Here is a tiny trained network, its code and every weight. The questions are about switching its units off for an input and a class, where a switched-off unit gives its printed mean instead of its output.

import numpy as np


def w(rows, s, z=0):
    codes = np.array(rows[::2]) - 128.0
    scale = np.full(codes.shape[1], s)
    scale[-1] = z or s
    return codes * scale


def norm(h):
    return h / np.sqrt((h * h).mean(-1, keepdims=True) + 1e-5)


def f(y):
    return y / 2 * (1 + np.tanh(0.7978845608 * (y + 0.044715 * y**3)))


def log_softmax(a):
    a = a - a.max(-1, keepdims=True)
    return a - np.log(np.exp(a).sum(-1, keepdims=True))


def net(x, mask):
    res = np.array(x, float).reshape(1, 7) / 4 @ E
    u = 0
    for l in range(3):
        y = f(norm(res) @ A[l][:, :-1].T + A[l][:, -1])
        res = res + np.where(mask[u : u + 8], y, B[l][:, -1]) @ B[l][:, :-1]
        u += 8
    return log_softmax(norm(res)[-1] @ U[:, :-1].T + U[:, -1])


A, B = {}, {}
E = w([
[128,127,128,128,128],'x0',
[101,122,142,180,141],'x1',
[130,129,128,127,129],'x2',
[149,38,165,142,89],'x3',
[209,94,157,154,228],'x4',
[132,185,255,107,119],'x5',
[88,94,139,86,159],'x6',
],0.0073)
A[0] = w([
[59,118,148,203,157,27],'0.n1',
[140,102,118,8,142,83],'0.n2',
[173,134,122,119,160,104],'0.n3',
[108,176,101,106,137,113],'0.n4',
[208,162,103,109,82,102],'0.n5',
[151,148,101,168,111,63],'0.n6',
[113,104,139,122,86,79],'0.n7',
[94,134,123,131,97,5],'0.n8',
],0.016,0.0025)
B[0] = w([
[13,123,168,203,149,188],'0.n1',
[45,121,169,237,128,253],'0.n2',
[124,116,131,125,199,188],'0.n3',
[107,172,97,52,196,202],'0.n4',
[49,121,158,248,121,196],'0.n5',
[148,186,159,169,89,159],'0.n6',
[152,120,118,31,110,184],'0.n7',
[67,102,125,90,106,158],'0.n8',
],0.012,0.0038)
A[1] = w([
[73,98,138,96,156,143],'1.n1',
[125,83,12,159,141,141],'1.n2',
[170,161,133,167,84,90],'1.n3',
[147,168,219,103,121,6],'1.n4',
[29,116,170,225,120,149],'1.n5',
[167,30,163,123,56,95],'1.n6',
[48,64,135,54,183,46],'1.n7',
[104,160,125,92,54,111],'1.n8',
],0.011,0.0017)
B[1] = w([
[129,152,116,155,116,164],'1.n1',
[124,183,249,100,83,159],'1.n2',
[176,121,138,139,123,131],'1.n3',
[121,160,179,125,68,147],'1.n4',
[149,147,90,169,111,250],'1.n5',
[176,188,80,104,168,158],'1.n6',
[178,141,112,157,94,179],'1.n7',
[108,84,109,146,152,155],'1.n8',
],0.021,0.011)
A[2] = w([
[146,81,77,174,224,147],'2.n1',
[218,125,166,139,165,54],'2.n2',
[59,32,68,67,49,134],'2.n3',
[119,179,61,117,73,249],'2.n4',
[104,51,202,169,218,84],'2.n5',
[144,219,80,103,195,136],'2.n6',
[207,62,123,129,65,218],'2.n7',
[139,131,248,109,76,44],'2.n8',
],0.011,0.0013)
B[2] = w([
[111,110,148,61,55,171],'2.n1',
[85,55,141,133,189,173],'2.n2',
[21,91,194,125,199,150],'2.n3',
[151,51,187,151,169,254],'2.n4',
[7,118,110,156,155,150],'2.n5',
[208,84,79,94,117,192],'2.n6',
[135,221,107,114,199,158],'2.n7',
[118,101,61,66,31,186],'2.n8',
],0.016,0.0067)
U = w([
[106,124,124,133,134,255],'0',
[82,167,107,231,129,101],'1',
[1,67,188,85,197,114],'2',
[165,151,137,208,120,88],'3',
[103,200,209,36,15,75],'4',
[208,167,71,38,228,55],'5',
[141,92,152,136,112,150],'6',
],0.0094,0.0084)

Each question gives the input, the list of numbers given to net, and the class t.
The units are the neurons (one row each of A and B). Each row of codes is followed by its name. A weight is (code - 128) times the scale printed after its matrix; where a second scale follows, it is the last column's (A, B and U).
mask holds one flag per neuron, layer by layer. A switched-off neuron (its flag False) gives its mean, the last column of its row in B, instead of its output. The means were averaged over made-up inputs and are rounded, as every weight is.
A unit's drop is (log p(t) with every unit on - log p(t) with that unit switched off) / (log p(t) with every unit on - log p(t) with every unit switched off).
The circuit of an input: a set's keep is (log p(t) with only the set's units on - log p(t) with every unit switched off) / (log p(t) with every unit on - log p(t) with every unit switched off). Starting from the 12 units with the biggest drops (on a tie, the unit counted first), units are removed one at a time, each time the one whose removal leaves the highest keep (on an exact tie, the one counted first), for as long as the keep stays at least 0.8.
units of the circuit, in order: the units of the circuit, biggest drop first
most important unit: the unit with the biggest drop
top k neurons: the k neurons with the biggest drops, biggest first
top k neurons in layer l: the k neurons of layer l with the biggest drops, biggest first
input [-1,7,1,-3,8,-1,-8], class 2: top 2 neurons in layer 1 -> (1.n7, 1.n6)
input [1,2,-4,4,-6,-2,2], class 2: units of the circuit, in order -> (2.n3, 0.n7)
input [7,-3,5,6,1,8,-4], class 4: top neuron -> (1.n4)
input [-3,-5,-4,-4,-6,-3,-1], class 2: units of the circuit, in order -> (1.n5, 0.n4, 2.n4)
input [-7,1,6,1,0,-8,-7], class 4: top 2 neurons -> (1.n2, 0.n2)
input [0,-4,4,6,4,-5,0], class 5: top 2 neurons in layer 1 -> (1.n6, 1.n4)
input [6,-6,-2,8,3,3,2], class 5: top 2 neurons -> (1.n6, 0.n1)
input [-5,4,-3,-5,7,-6,3], class 2: top 4 neurons in layer 1 -> (1.n5, 1.n6, 1.n4, 1.n2)
input [-7,4,-2,8,-1,-4,-1], class 5: units of the circuit, in order -> (1.n6, 0.n2)
input [-1,6,-3,8,-2,-7,4], class 5: units of the circuit, in order -> (0.n2, 0.n5, 2.n7)
input [-5,-6,3,-5,5,7,2], class 4: top 3 neurons -> (1.n4, 0.n1, 1.n6)
input [-5,-8,-2,2,2,5,-2], class 1: top 2 neurons in layer 0 -> (0.n5, 0.n2)
input [-4,-5,3,1,5,2,-4], class 1: units of the circuit, in order -> (0.n5, 2.n4)
input [-4,-2,-1,-2,8,7,3], class 2: most important unit -> 0.n3
input [-4,2,0,-7,-8,8,7], class 2: top 2 neurons in layer 1 -> (1.n8, 1.n5)
input [0,-1,1,-1,8,-7,2], class 2: top 2 neurons -> (0.n3, 2.n5)
input [1,3,-3,2,-1,-5,2], class 4: top 2 neurons -> (1.n2, 0.n2)
input [4,-5,-5,-8,-2,-7,6], class 5: top 2 neurons -> (0.n4, 2.n6)
input [4,-3,5,-6,-4,-7,5], class 4: top 2 neurons -> (1.n2, 1.n5)
input [5,-3,-7,-7,-2,-1,-3], class 5: top neuron -> (0.n4)
input [-5,1,-5,-7,6,-5,-6], class 5: units of the circuit, in order -> (0.n2, 1.n5)
input [-1,0,2,-4,5,-7,1], class 4: top 2 neurons -> (1.n2, 2.n8)
input [0,-2,-1,-4,-4,4,6], class 3: top 2 neurons in layer 0 -> (0.n2, 0.n4)
input [5,5,-3,1,-6,0,4], class 2: top 2 neurons in layer 1 -> (1.n6, 1.n8)
input [3,-5,8,8,6,3,-4], class 5: top 2 neurons in layer 1 -> (1.n6, 1.n8)
input [-3,-8,-4,-5,-7,3,6], class 1: top 4 neurons -> (0.n2, 1.n7, 1.n1, 1.n6)
